Here is a tiny trained network, its code and every weight. The questions are about switching its units off for an input and a target symbol, where a switched-off unit gives its printed mean instead of its output.

import numpy as np


def w(rows, s, z=0):
    codes = np.array(rows[::2]) - 128.0
    scale = np.full(codes.shape[1], s)
    scale[-1] = z or s
    return codes * scale


def norm(h):
    return h / np.sqrt((h * h).mean(-1, keepdims=True) + 1e-5)


def f(y):
    return np.maximum(y, 0)


def softmax(a):
    e = np.exp(a - a.max(-1, keepdims=True))
    return e / e.sum(-1, keepdims=True)


def log_softmax(a):
    a = a - a.max(-1, keepdims=True)
    return a - np.log(np.exp(a).sum(-1, keepdims=True))


def net(x, mask):
    ids = ['ΠΦΨβδεζηθμξτ'.index(c) for c in x.split()]
    T = len(ids)
    res = E[ids] + P[:T]
    u = 0
    for l in range(2):
        r = norm(res)
        for j in range(3):
            rows = slice(3 * j, 3 * j + 3)
            q, k, v = (r @ M[l][rows].T for M in (Q, K, V))
            z = softmax(np.where(np.tri(T) > 0, q @ k.T / 3**0.5, -1e9)) @ v
            o = O[l][rows]
            res = res + np.where(mask[u + j], z, o[:, -1]) @ o[:, :-1]
        u += 3
        y = f(norm(res) @ A[l][:, :-1].T + A[l][:, -1])
        res = res + np.where(mask[u : u + 4], y, B[l][:, -1]) @ B[l][:, :-1]
        u += 4
    return log_softmax(norm(res)[-1] @ U[:, :-1].T + U[:, -1])


Q, K, V, O, A, B = {}, {}, {}, {}, {}, {}
E = w([
[151,169,132,133,118,178,102,134,254,77,130,80],'Π',
[197,76,196,101,97,102,133,184,177,143,151,137],'Φ',
[181,84,78,106,160,139,46,108,205,164,137,83],'Ψ',
[225,159,95,129,122,60,172,65,158,105,168,84],'β',
[104,147,171,165,221,166,144,108,103,66,204,48],'δ',
[163,153,150,91,74,110,94,74,149,186,211,159],'ε',
[211,128,108,68,95,210,96,80,101,83,137,173],'ζ',
[193,70,67,86,124,135,122,130,105,186,181,182],'η',
[167,110,63,138,134,104,187,154,205,175,226,106],'θ',
[166,96,169,60,106,195,67,134,166,158,209,145],'μ',
[193,76,86,135,181,121,166,152,173,71,118,69],'ξ',
[85,131,80,89,25,142,143,159,102,129,101,29],'τ',
],0.0084)
P = w([
[126,41,147,217,98,172,121,70,186,90,142,169],'0',
[143,54,173,145,117,162,171,86,164,129,140,120],'1',
[107,60,146,96,132,91,134,102,156,80,174,130],'2',
[192,90,158,168,102,146,100,142,110,125,174,90],'3',
[187,106,190,91,153,149,174,115,131,189,124,81],'4',
[102,155,149,2,176,69,154,164,135,106,155,137],'5',
[212,178,150,143,117,118,81,218,72,139,162,97],'6',
[172,149,175,74,151,111,186,148,106,189,145,95],'7',
],0.0068)
Q[0] = w([
[126,125,131,136,133,132,125,124,134,127,135,139],'0.h0',
[126,126,130,135,134,125,130,126,127,123,125,128],'0.h0',
[122,128,129,125,129,133,125,132,124,132,131,125],'0.h0',
[76,121,130,1,172,77,182,92,168,111,106,136],'0.h1',
[91,141,79,106,126,46,56,183,110,30,195,156],'0.h1',
[174,169,125,60,150,138,115,164,145,153,146,84],'0.h1',
[161,131,73,183,80,104,55,196,100,66,196,117],'0.h2',
[55,125,93,56,152,38,93,126,152,27,160,169],'0.h2',
[168,176,129,31,161,115,146,187,113,150,146,92],'0.h2',
],0.036)
K[0] = w([
[126,126,130,126,126,134,125,124,132,130,134,131],'0.h0',
[127,129,127,132,136,128,130,130,129,123,124,125],'0.h0',
[120,128,133,129,130,133,126,131,121,132,130,131],'0.h0',
[240,135,175,212,113,227,161,123,92,231,97,74],'0.h1',
[85,136,178,8,173,153,221,54,168,174,74,112],'0.h1',
[156,219,124,91,169,122,109,206,105,144,109,113],'0.h1',
[68,135,129,2,182,113,182,115,175,105,106,166],'0.h2',
[165,118,174,105,149,200,240,72,138,219,74,67],'0.h2',
[182,214,138,92,163,126,111,171,97,156,83,114],'0.h2',
],0.032)
V[0] = w([
[109,74,114,140,58,157,158,103,168,121,128,127],'0.h0',
[169,118,169,236,219,144,110,92,185,100,175,255],'0.h0',
[197,121,135,70,171,99,137,104,188,128,125,165],'0.h0',
[185,100,90,132,179,100,160,127,84,82,64,149],'0.h1',
[70,117,89,158,193,116,125,120,75,183,162,126],'0.h1',
[122,138,157,99,150,194,76,94,94,84,100,130],'0.h1',
[100,73,139,122,146,168,140,212,151,106,151,103],'0.h2',
[166,178,133,144,172,136,86,121,227,124,137,123],'0.h2',
[176,97,172,91,154,121,98,147,124,149,145,178],'0.h2',
],0.025)
O[0] = w([
[126,81,73,97,102,149,130,193,103,167,93,189,251],'0.h0',
[198,72,120,112,243,62,124,24,83,51,140,249,242],'0.h0',
[171,90,137,137,119,59,118,56,115,184,198,120,224],'0.h0',
[135,131,213,114,54,174,182,92,76,150,109,172,92],'0.h1',
[128,147,153,104,133,80,164,122,237,174,85,162,42],'0.h1',
[156,100,89,99,119,215,126,46,159,127,135,74,99],'0.h1',
[74,122,132,11,96,80,146,112,132,69,157,114,206],'0.h2',
[195,189,114,125,83,134,158,166,172,62,142,145,221],'0.h2',
[179,113,130,73,179,141,184,182,104,131,82,91,171],'0.h2',
],0.011,0.018)
A[0] = w([
[87,119,188,82,30,153,155,69,106,67,83,184,9],'0.n0',
[164,183,139,192,111,152,156,91,158,141,88,193,190],'0.n1',
[151,143,183,141,249,116,153,44,118,28,144,161,113],'0.n2',
[106,154,93,106,113,143,143,88,216,80,124,134,114],'0.n3',
],0.02,0.0016)
B[0] = w([
[109,78,30,203,159,110,179,138,160,121,108,97,163],'0.n0',
[136,131,139,109,94,79,98,109,88,137,143,87,142],'0.n1',
[151,249,167,127,124,117,183,96,108,186,169,104,254],'0.n2',
[139,118,135,170,96,98,95,135,61,159,63,99,160],'0.n3',
],0.015,0.028)
Q[1] = w([
[84,252,134,159,107,113,140,118,116,158,169,93],'1.h0',
[187,99,134,68,5,153,129,215,212,175,41,125],'1.h0',
[1,157,143,145,161,156,96,122,131,104,91,57],'1.h0',
[26,202,146,124,124,205,129,184,122,141,95,89],'1.h1',
[158,52,122,107,133,107,93,131,98,139,96,170],'1.h1',
[103,139,95,129,107,121,119,163,103,142,117,109],'1.h1',
[119,134,102,109,146,137,169,129,86,75,122,115],'1.h2',
[143,110,226,146,111,196,94,119,225,32,84,189],'1.h2',
[90,135,158,102,146,119,153,174,119,145,111,109],'1.h2',
],0.017)
K[1] = w([
[110,155,93,140,110,172,124,140,149,149,81,146],'1.h0',
[62,137,140,124,157,109,112,88,102,186,253,76],'1.h0',
[126,175,170,146,143,164,188,205,121,136,141,104],'1.h0',
[86,104,161,136,131,104,107,141,136,138,182,62],'1.h1',
[159,112,157,120,126,128,135,135,153,105,85,114],'1.h1',
[103,160,115,122,119,130,136,142,126,162,144,102],'1.h1',
[106,137,109,120,130,142,154,133,128,119,110,97],'1.h2',
[122,100,122,101,183,106,83,34,133,87,157,210],'1.h2',
[133,123,135,112,128,104,147,173,97,110,97,126],'1.h2',
],0.024)
V[1] = w([
[127,167,127,118,164,145,136,108,108,154,189,196],'1.h0',
[101,118,174,151,111,131,110,189,110,142,110,104],'1.h0',
[93,95,151,148,148,118,74,83,151,114,142,150],'1.h0',
[235,149,161,137,162,119,219,158,137,113,78,80],'1.h1',
[67,173,186,143,192,149,149,160,107,119,153,56],'1.h1',
[131,154,170,141,184,153,112,67,153,82,160,194],'1.h1',
[160,5,125,99,57,144,69,214,152,130,142,171],'1.h2',
[168,155,168,89,184,160,163,77,165,116,172,181],'1.h2',
[61,160,150,127,120,203,145,214,111,110,102,78],'1.h2',
],0.022)
O[1] = w([
[72,64,103,155,168,140,94,123,128,122,97,170,253],'1.h0',
[195,109,151,72,92,94,139,161,113,132,145,85,16],'1.h0',
[177,109,118,117,164,70,128,34,111,109,184,194,123],'1.h0',
[220,100,94,40,76,102,90,165,69,69,204,130,206],'1.h1',
[111,102,94,140,48,149,106,185,156,227,135,105,67],'1.h1',
[183,193,196,134,105,123,157,112,143,110,125,73,174],'1.h1',
[149,255,188,116,159,155,167,98,89,98,176,109,51],'1.h2',
[66,128,102,89,113,157,143,164,133,211,95,111,129],'1.h2',
[214,71,103,46,134,70,106,93,83,104,177,165,105],'1.h2',
],0.0096,0.022)
A[1] = w([
[114,117,76,87,148,157,99,126,150,76,131,118,27],'1.n0',
[159,144,121,111,155,139,154,101,151,124,123,171,148],'1.n1',
[140,101,110,116,96,171,51,143,135,3,131,196,91],'1.n2',
[119,119,121,121,108,111,80,44,202,128,69,135,3],'1.n3',
],0.044,0.0032)
B[1] = w([
[122,144,157,141,132,139,146,76,168,169,189,202,189],'1.n0',
[124,112,156,121,91,141,100,159,158,111,117,73,241],'1.n1',
[216,3,116,89,59,130,87,217,103,157,106,194,251],'1.n2',
[128,190,69,63,111,130,81,92,104,139,79,157,190],'1.n3',
],0.024)
U = w([
[153,53,114,111,81,139,93,184,128,154,148,182,206],'Π',
[166,124,131,59,162,86,129,143,36,53,165,77,145],'Φ',
[163,186,184,112,68,144,137,158,167,92,144,38,234],'Ψ',
[167,204,191,215,99,125,138,100,79,172,136,162,85],'β',
[127,197,70,82,121,120,97,68,126,140,64,160,133],'δ',
[164,125,49,194,223,125,96,168,172,132,104,104,84],'ε',
[141,101,132,138,155,255,129,65,86,138,118,79,105],'ζ',
[110,87,220,96,176,125,166,126,143,205,42,132,28],'η',
[60,183,162,122,141,25,127,196,172,90,134,209,3],'θ',
[123,146,136,106,180,166,159,81,216,147,206,171,123],'μ',
[83,83,80,176,94,115,224,89,139,79,119,134,126],'ξ',
[23,94,131,160,114,109,45,116,112,140,174,72,117],'τ',
],0.0083,0.0035)

Each question gives the input, a string of symbols that net reads in full, and the target symbol t.
The units are the heads (3 rows each of Q, K, V and O) and the neurons (one row each of A and B). Each row of codes is followed by its name. A weight is (code - 128) times the scale printed after its matrix; where a second scale follows, it is the last column's (O, A, B and U).
mask holds one flag per unit, layer by layer, with each layer's heads first. A switched-off unit (its flag False) gives its mean, the last column of its rows in O or B, instead of its output. The means were averaged over made-up inputs and are rounded, as every weight is.
A unit's drop is (log p(t) with every unit on - log p(t) with that unit switched off) / (log p(t) with every unit on - log p(t) with every unit switched off).
The circuit of an input: a set's keep is (log p(t) with only the set's units on - log p(t) with every unit switched off) / (log p(t) with every unit on - log p(t) with every unit switched off). Starting from the 12 units with the biggest drops (on a tie, the unit counted first), units are removed one at a time, each time the one whose removal leaves the highest keep (on an exact tie, the one counted first), for as long as the keep stays at least 0.8.
units of the circuit, in order: the units of the circuit, biggest drop first
most important unit: the unit with the biggest drop
top k neurons: the k neurons with the biggest drops, biggest first
k most important neurons of layer l: the k neurons of layer l with the biggest drops, biggest first
which heads matter: for each layer, one digit per head in row order, 1 if its drop is at least 0.15 and else 0, layers parted by /
input Φ μ δ ε, target δ: which heads matter => 000 / 000
input δ ξ δ β τ μ δ δ, target β: which heads matter => 101 / 111
input Φ δ η δ δ δ, target δ: which heads matter => 010 / 001
input Φ Ψ Φ μ μ δ Π, target δ: units of the circuit, in order => [0.h1, 1.n3]
input τ τ δ, target τ: units of the circuit, in order => [0.h2, 1.n2]
input Ψ ε Φ δ τ ξ ε, target Φ: units of the circuit, in order => [0.n2, 0.h0, 1.h2]
input θ ξ Φ β η, target β: units of the circuit, in order => [1.n2, 0.h2]
input ξ δ μ ξ, target μ: most important unit => 0.h1
input ξ ξ δ, target ξ: units of the circuit, in order => [0.h1, 0.n0, 1.n2]
input ξ ε δ, target ε: units of the circuit, in order => [0.h1, 0.h2, 1.n2]
input θ β ε θ, target ε: units of the circuit, in order => [0.h1, 1.n2, 0.h2]
input Φ β Φ δ ε Π, target ε: units of the circuit, in order => [0.h2, 1.n2, 0.h1]
input β μ η δ θ μ, target θ: which heads matter => 010 / 000
input δ η δ, target η: which heads matter => 001 / 001
input ξ δ β δ η ε, target η: most important unit => 0.h2
input δ ζ ζ, target ζ: units of the circuit, in order => [0.h1, 1.n2, 0.h2]
input Φ δ ξ δ, target ξ: units of the circuit, in order => [0.n0, 1.n2, 0.h1]
input Φ η β β μ δ, target μ: 2 most important neurons of layer 1 => [1.n0, 1.n2]
input δ Ψ η Φ, target η: which heads matter => 101 / 001
input Φ η δ η Ψ β θ ε, target θ: which heads matter => 110 / 000
input δ θ δ θ θ Φ, target θ: units of the circuit, in order => [0.h1, 1.n2]
input δ ξ ε δ, target ε: units of the circuit, in order => [0.h1, 1.n2, 0.h2]
input ζ Ψ β β τ ε δ τ, target δ: which heads matter => 111 / 010
input θ δ μ δ δ β Π, target β: units of the circuit, in order => [0.h2, 1.n2]
input β ε ξ δ Ψ Φ ξ η, target ξ: most important unit => 0.h0
input Ψ Φ δ Ψ ε Ψ β ξ, target β: top 2 neurons => [1.n2, 1.n1]
input Ψ θ β η τ τ, target τ: units of the circuit, in order => [0.h2, 1.n2]
input θ ξ ε τ θ τ β τ, target Ψ: units of the circuit, in order => [0.h0]
input δ ξ θ Φ ξ, target Φ: which heads matter => 111 / 010
input Φ θ ε, target θ: which heads matter => 110 / 001
